Here is a tiny trained network, its code and every weight. The questions are about switching its units off for an input and a target symbol, where a switched-off unit gives its printed mean instead of its output.

import numpy as np


def w(rows, s, z=0):
    codes = np.array(rows[::2]) - 128.0
    scale = np.full(codes.shape[1], s)
    scale[-1] = z or s
    return codes * scale


def softmax(a):
    e = np.exp(a - a.max(-1, keepdims=True))
    return e / e.sum(-1, keepdims=True)


def log_softmax(a):
    a = a - a.max(-1, keepdims=True)
    return a - np.log(np.exp(a).sum(-1, keepdims=True))


def net(x, mask):
    ids = ['ΓΔΘΞΣαβεζηλπτφω'.index(c) for c in x.split()]
    T = len(ids)
    res = E[ids] + P[:T]
    u = 0
    for l in range(3):
        r = res
        for j in range(2):
            rows = slice(2 * j, 2 * j + 2)
            q, k, v = (r @ M[l][rows].T for M in (Q, K, V))
            z = softmax(np.where(np.tri(T) > 0, q @ k.T / 2**0.5, -1e9)) @ v
            o = O[l][rows]
            res = res + np.where(mask[u + j], z, o[:, -1]) @ o[:, :-1]
        u += 2
    return log_softmax(res[-1] @ U[:, :-1].T + U[:, -1])


Q, K, V, O = {}, {}, {}, {}
E = w([
[166,89,145,193,66,100],'Γ',
[97,94,105,160,6,103],'Δ',
[56,48,139,132,149,158],'Θ',
[204,73,164,195,170,162],'Ξ',
[142,32,162,212,141,135],'Σ',
[137,103,119,138,158,193],'α',
[62,102,182,109,160,153],'β',
[118,79,70,111,27,152],'ε',
[141,97,154,160,119,152],'ζ',
[50,118,158,139,121,157],'η',
[87,128,196,122,211,162],'λ',
[127,112,212,156,146,133],'π',
[124,81,150,144,86,80],'τ',
[72,33,131,154,67,125],'φ',
[74,59,200,150,177,113],'ω',
],0.019)
P = w([
[80,182,169,159,88,124],'0',
[67,174,29,198,156,95],'1',
[110,133,176,114,104,155],'2',
[51,142,54,190,208,124],'3',
[141,96,189,86,105,181],'4',
[49,107,72,188,228,139],'5',
[171,57,204,62,103,199],'6',
[47,59,107,201,248,126],'7',
],0.018)
Q[0] = w([
[166,166,227,110,116,155],'L0H0',
[102,65,207,187,66,190],'L0H0',
[158,197,143,1,68,54],'L0H1',
[85,28,153,186,115,152],'L0H1',
],0.0073)
K[0] = w([
[134,194,123,235,141,82],'L0H0',
[207,115,185,145,170,157],'L0H0',
[93,205,77,246,154,115],'L0H1',
[170,92,196,93,110,168],'L0H1',
],0.012)
V[0] = w([
[128,112,105,135,86,244],'L0H0',
[143,73,160,119,134,146],'L0H0',
[217,94,212,80,228,104],'L0H1',
[145,157,128,166,225,227],'L0H1',
],0.011)
O[0] = w([
[133,148,192,159,217,87,233],'L0H0',
[160,113,131,131,136,154,227],'L0H0',
[60,160,54,176,54,162,254],'L0H1',
[105,26,102,72,8,16,204],'L0H1',
],0.012,0.0081)
Q[1] = w([
[28,143,3,190,151,77],'L1H0',
[152,180,184,137,104,180],'L1H0',
[118,115,20,115,158,49],'L1H1',
[90,203,178,59,106,160],'L1H1',
],0.008)
K[1] = w([
[128,86,124,163,105,212],'L1H0',
[151,186,64,254,141,105],'L1H0',
[44,97,79,150,188,148],'L1H1',
[154,203,108,32,153,114],'L1H1',
],0.007)
V[1] = w([
[254,82,110,127,74,188],'L1H0',
[76,172,214,24,88,174],'L1H0',
[216,141,121,114,97,60],'L1H1',
[103,93,195,186,127,149],'L1H1',
],0.0085)
O[1] = w([
[58,113,146,64,131,85,114],'L1H0',
[255,65,143,178,164,104,111],'L1H0',
[56,149,168,91,165,127,59],'L1H1',
[43,182,149,142,147,142,251],'L1H1',
],0.01,0.011)
Q[2] = w([
[55,54,89,236,211,63],'L2H0',
[125,117,214,165,95,254],'L2H0',
[130,79,79,27,127,26],'L2H1',
[180,167,141,45,76,80],'L2H1',
],0.0084)
K[2] = w([
[62,2,164,171,107,242],'L2H0',
[192,233,198,90,33,112],'L2H0',
[120,96,71,136,194,2],'L2H1',
[190,243,114,83,168,21],'L2H1',
],0.0069)
V[2] = w([
[181,214,81,148,161,1],'L2H0',
[96,38,191,170,166,176],'L2H0',
[132,58,49,67,196,131],'L2H1',
[90,60,109,119,135,172],'L2H1',
],0.0079)
O[2] = w([
[82,92,146,196,124,121,5],'L2H0',
[183,185,101,40,74,72,252],'L2H0',
[124,255,132,159,139,70,26],'L2H1',
[200,143,186,141,158,72,189],'L2H1',
],0.011,0.012)
U = w([
[71,32,86,91,189,166,50],'Γ',
[123,91,158,113,174,144,111],'Δ',
[199,170,128,88,132,98,83],'Θ',
[45,116,87,147,140,106,142],'Ξ',
[149,119,106,35,107,141,150],'Σ',
[122,106,189,120,168,42,155],'α',
[178,93,115,127,144,133,98],'β',
[139,185,202,155,131,120,170],'ε',
[114,19,110,86,191,116,89],'ζ',
[182,12,255,37,110,143,187],'η',
[161,122,150,228,91,128,120],'λ',
[124,10,80,117,152,156,1],'π',
[124,200,122,189,100,177,157],'τ',
[156,189,121,77,124,135,108],'φ',
[178,185,74,119,75,162,91],'ω',
],0.0073,0.0079)

Each question gives the input, a string of symbols that net reads in full, and the target symbol t.
The units are the heads (2 rows each of Q, K, V and O). Each row of codes is followed by its name. A weight is (code - 128) times the scale printed after its matrix; where a second scale follows, it is the last column's (O and U).
mask holds one flag per head, layer by layer. A switched-off head (its flag False) gives its mean, the last column of its rows in O, instead of its output. The means were averaged over made-up inputs and are rounded, as every weight is.
A unit's drop is (log p(t) with every unit on - log p(t) with that unit switched off) / (log p(t) with every unit on - log p(t) with every unit switched off).
The circuit of an input: a set's keep is (log p(t) with only the set's units on - log p(t) with every unit switched off) / (log p(t) with every unit on - log p(t) with every unit switched off). Starting from all 6 units, units are removed one at a time, each time the one whose removal leaves the highest keep (on an exact tie, the one counted first), for as long as the keep stays at least 0.8.
circuit, biggest first: the units of the circuit, biggest drop first
most important unit: the unit with the biggest drop
heads that matter: for each layer, one digit per head in row order, 1 if its drop is at least 0.15 and else 0, layers parted by /
input Γ α Ξ ε ω Ξ Γ Ξ, target Γ: circuit, biggest first	[L0H1, L2H1, L1H0]
input Ξ Σ Ξ λ Ξ Ξ, target Ξ: circuit, biggest first	[L0H1]
input Γ π Ξ β, target Ξ: circuit, biggest first	[L0H1, L1H0]
input λ ζ ε β, target ε: circuit, biggest first	[L0H1, L1H0, L0H0]
input β α Δ Ξ λ η α τ, target α: heads that matter	10 / 10 / 01
input β ζ Γ Γ τ λ, target τ: circuit, biggest first	[L0H1, L1H0]
input λ λ Ξ ε α π λ λ, target λ: heads that matter	01 / 11 / 01
input Σ α τ Ξ Ξ β Σ α, target Σ: heads that matter	00 / 10 / 10
input τ ω Ξ Ξ Ξ π ω Θ, target ω: circuit, biggest first	[L0H1, L2H0, L1H1]
input τ ε Γ Ξ, target Γ: circuit, biggest first	[L2H1, L0H1, L1H0]
input π Ξ Γ λ π Ξ ε π, target ε: heads that matter	11 / 00 / 00
input Σ π Δ λ ζ π φ Δ, target φ: heads that matter	01 / 00 / 10
input β Θ π ζ, target π: circuit, biggest first	[L2H1, L1H0]
input ω α ε Γ, target ε: circuit, biggest first	[L0H1, L1H0]
input Ξ λ Ξ Γ α λ, target α: circuit, biggest first	[L2H1, L0H1, L1H0]
input Γ α τ α, target τ: heads that matter	01 / 00 / 00
input Ξ τ Δ, target η: circuit, biggest first	[L0H1]
input Ξ ε Ξ Ξ α Γ, target α: heads that matter	11 / 10 / 01
input λ λ β π Ξ ω Δ Ξ, target Δ: heads that matter	01 / 00 / 01
input τ ζ Ξ Ξ, target Ξ: heads that matter	01 / 10 / 10
input Γ Ξ Σ λ, target Σ: most important unit	L2H0
